Below is a small trained network, with its code and all its weights. Each question gives an input and a target symbol and asks what happens when units are switched off, that is, made to give their printed mean instead of their output.

import numpy as np


def w(rows, s, z=0):
    codes = np.array(rows[::2]) - 128.0
    scale = np.full(codes.shape[1], s)
    scale[-1] = z or s
    return codes * scale


def f(y):
    return np.maximum(y, 0)


def softmax(a):
    e = np.exp(a - a.max(-1, keepdims=True))
    return e / e.sum(-1, keepdims=True)


def log_softmax(a):
    a = a - a.max(-1, keepdims=True)
    return a - np.log(np.exp(a).sum(-1, keepdims=True))


def net(x, mask):
    ids = ['βγηλπστψω'.index(c) for c in x.split()]
    T = len(ids)
    res = E[ids] + P[:T]
    r = res
    for j in range(3):
        rows = slice(2 * j, 2 * j + 2)
        q, k, v = (r @ M[0][rows].T for M in (Q, K, V))
        z = softmax(np.where(np.tri(T) > 0, q @ k.T / 2**0.5, -1e9)) @ v
        o = O[0][rows]
        res = res + np.where(mask[j], z, o[:, -1]) @ o[:, :-1]
    y = f(res @ A[0][:, :-1].T + A[0][:, -1])
    res = res + np.where(mask[3:19], y, B[0][:, -1]) @ B[0][:, :-1]
    return log_softmax(res[-1] @ U[:, :-1].T + U[:, -1])


Q, K, V, O, A, B = {}, {}, {}, {}, {}, {}
E = w([
[204,189,77],'β',
[27,38,54],'γ',
[71,178,153],'η',
[180,107,102],'λ',
[95,171,139],'π',
[142,51,151],'σ',
[69,163,146],'τ',
[104,191,137],'ψ',
[153,252,80],'ω',
],0.015)
P = w([
[246,176,110],'0',
[184,168,107],'1',
[152,167,105],'2',
[125,167,106],'3',
[100,160,111],'4',
[79,164,111],'5',
[65,163,116],'6',
[43,162,115],'7',
[22,169,117],'8',
[2,167,121],'9',
],0.0067)
Q[0] = w([
[227,149,91],'h0',
[111,224,253],'h0',
[97,212,72],'h1',
[112,145,89],'h1',
[83,107,106],'h2',
[109,154,106],'h2',
],0.016)
K[0] = w([
[155,160,67],'h0',
[115,235,251],'h0',
[47,173,51],'h1',
[111,138,76],'h1',
[138,149,192],'h2',
[127,163,132],'h2',
],0.018)
V[0] = w([
[49,182,162],'h0',
[83,85,132],'h0',
[107,202,159],'h1',
[115,177,151],'h1',
[60,142,10],'h2',
[198,132,190],'h2',
],0.013)
O[0] = w([
[184,60,67,197],'h0',
[187,219,136,40],'h0',
[152,131,255,253],'h1',
[145,131,219,207],'h1',
[68,118,19,251],'h2',
[130,110,238,126],'h2',
],0.0098,0.004)
A[0] = w([
[159,66,132,68],'n0',
[162,161,110,165],'n1',
[101,155,106,157],'n2',
[81,126,185,86],'n3',
[163,118,151,113],'n4',
[60,103,152,156],'n5',
[148,127,154,80],'n6',
[194,136,171,193],'n7',
[73,135,119,174],'n8',
[137,122,159,224],'n9',
[175,64,159,53],'n10',
[131,155,99,4],'n11',
[125,3,141,83],'n12',
[85,64,153,16],'n13',
[199,124,156,110],'n14',
[138,90,88,101],'n15',
],0.016,0.0043)
B[0] = w([
[196,163,157,130],'n0',
[118,137,139,181],'n1',
[233,109,127,239],'n2',
[134,219,68,239],'n3',
[166,162,91,165],'n4',
[157,146,221,228],'n5',
[165,143,103,157],'n6',
[6,6,120,252],'n7',
[217,132,157,252],'n8',
[162,43,160,254],'n9',
[206,221,171,155],'n10',
[23,103,205,173],'n11',
[52,28,60,160],'n12',
[74,88,12,147],'n13',
[160,141,17,178],'n14',
[11,201,161,221],'n15',
],0.017,0.0043)
U = w([
[145,115,116,29],'β',
[78,140,121,58],'γ',
[56,20,72,228],'η',
[159,144,88,138],'λ',
[148,114,116,28],'π',
[138,109,113,2],'σ',
[143,123,101,59],'τ',
[112,81,254,187],'ψ',
[208,124,232,134],'ω',
],0.0074,0.0038)

Each question gives the input, a string of symbols that net reads in full, and the target symbol t.
The units are the heads (2 rows each of Q, K, V and O) and the neurons (one row each of A and B). Each row of codes is followed by its name. A weight is (code - 128) times the scale printed after its matrix; where a second scale follows, it is the last column's (O, A, B and U).
mask holds one flag per unit, heads first, then neurons. A switched-off unit (its flag False) gives its mean, the last column of its rows in O or B, instead of its output. The means were averaged over made-up inputs and are rounded, as every weight is.
A unit's drop is (log p(t) with every unit on - log p(t) with that unit switched off) / (log p(t) with every unit on - log p(t) with every unit switched off).
The circuit of an input: a set's keep is (log p(t) with only the set's units on - log p(t) with every unit switched off) / (log p(t) with every unit on - log p(t) with every unit switched off). Starting from the 12 units with the biggest drops (on a tie, the unit counted first), units are removed one at a time, each time the one whose removal leaves the highest keep (on an exact tie, the one counted first), for as long as the keep stays at least 0.8.
units of the circuit, in order: the units of the circuit, biggest drop first
most important unit: the unit with the biggest drop
k most important neurons: the k neurons with the biggest drops, biggest first
heads that matter: for each layer, one digit per head in row order, 1 if its drop is at least 0.15 and else 0, layers parted by /
drop of u: that unit's drop, to one decimal
input τ σ ω π λ ω π τ τ τ, target ω: most important unit -> h2
input λ λ σ ω λ λ λ η β, target η: 3 most important neurons -> (n7 n8 n2)
input γ λ γ η γ β, target γ: units of the circuit, in order -> (n15 h1 h2)
input λ λ ψ, target η: 3 most important neurons -> (n7 n14 n8)
input π λ τ τ τ σ β π ω, target η: heads that matter -> 110
input τ σ ω ω γ, target ω: units of the circuit, in order -> (n7 n8)
input τ γ ω, target γ: units of the circuit, in order -> (n15 h1 h2)
input ω β λ, target η: 4 most important neurons -> (n12 n13 n2 n8)
input π ω η, target η: heads that matter -> 110
input λ σ τ, target η: heads that matter -> 101
input σ ω π, target η: units of the circuit, in order -> (n12 h0)
input π γ β, target γ: heads that matter -> 011
input ω ω η λ, target η: 4 most important neurons -> (n12 n7 n13 n8)
input β σ τ τ ω η λ ψ, target η: 3 most important neurons -> (n7 n8 n5)
input ω λ ω, target ψ: units of the circuit, in order -> (h0 h1)
input ω λ η σ λ ω β β ω, target ω: most important unit -> h2
input π λ ω ψ ψ ω, target ψ: heads that matter -> 111
input η ω λ π β λ β λ τ λ, target ω: units of the circuit, in order -> (h0 n7 n5)
input σ λ η τ, target η: 2 most important neurons -> (n7 n12)
input β ω ω τ λ ψ σ ω β, target ψ: units of the circuit, in order -> (h1)
input τ λ η, target η: 4 most important neurons -> (n7 n8 n14 n2)
input η β β ω, target η: heads that matter -> 010
input ω λ β τ τ λ β λ β, target ω: heads that matter -> 100
input η τ λ γ ω, target γ: drop of h1 -> 0.9
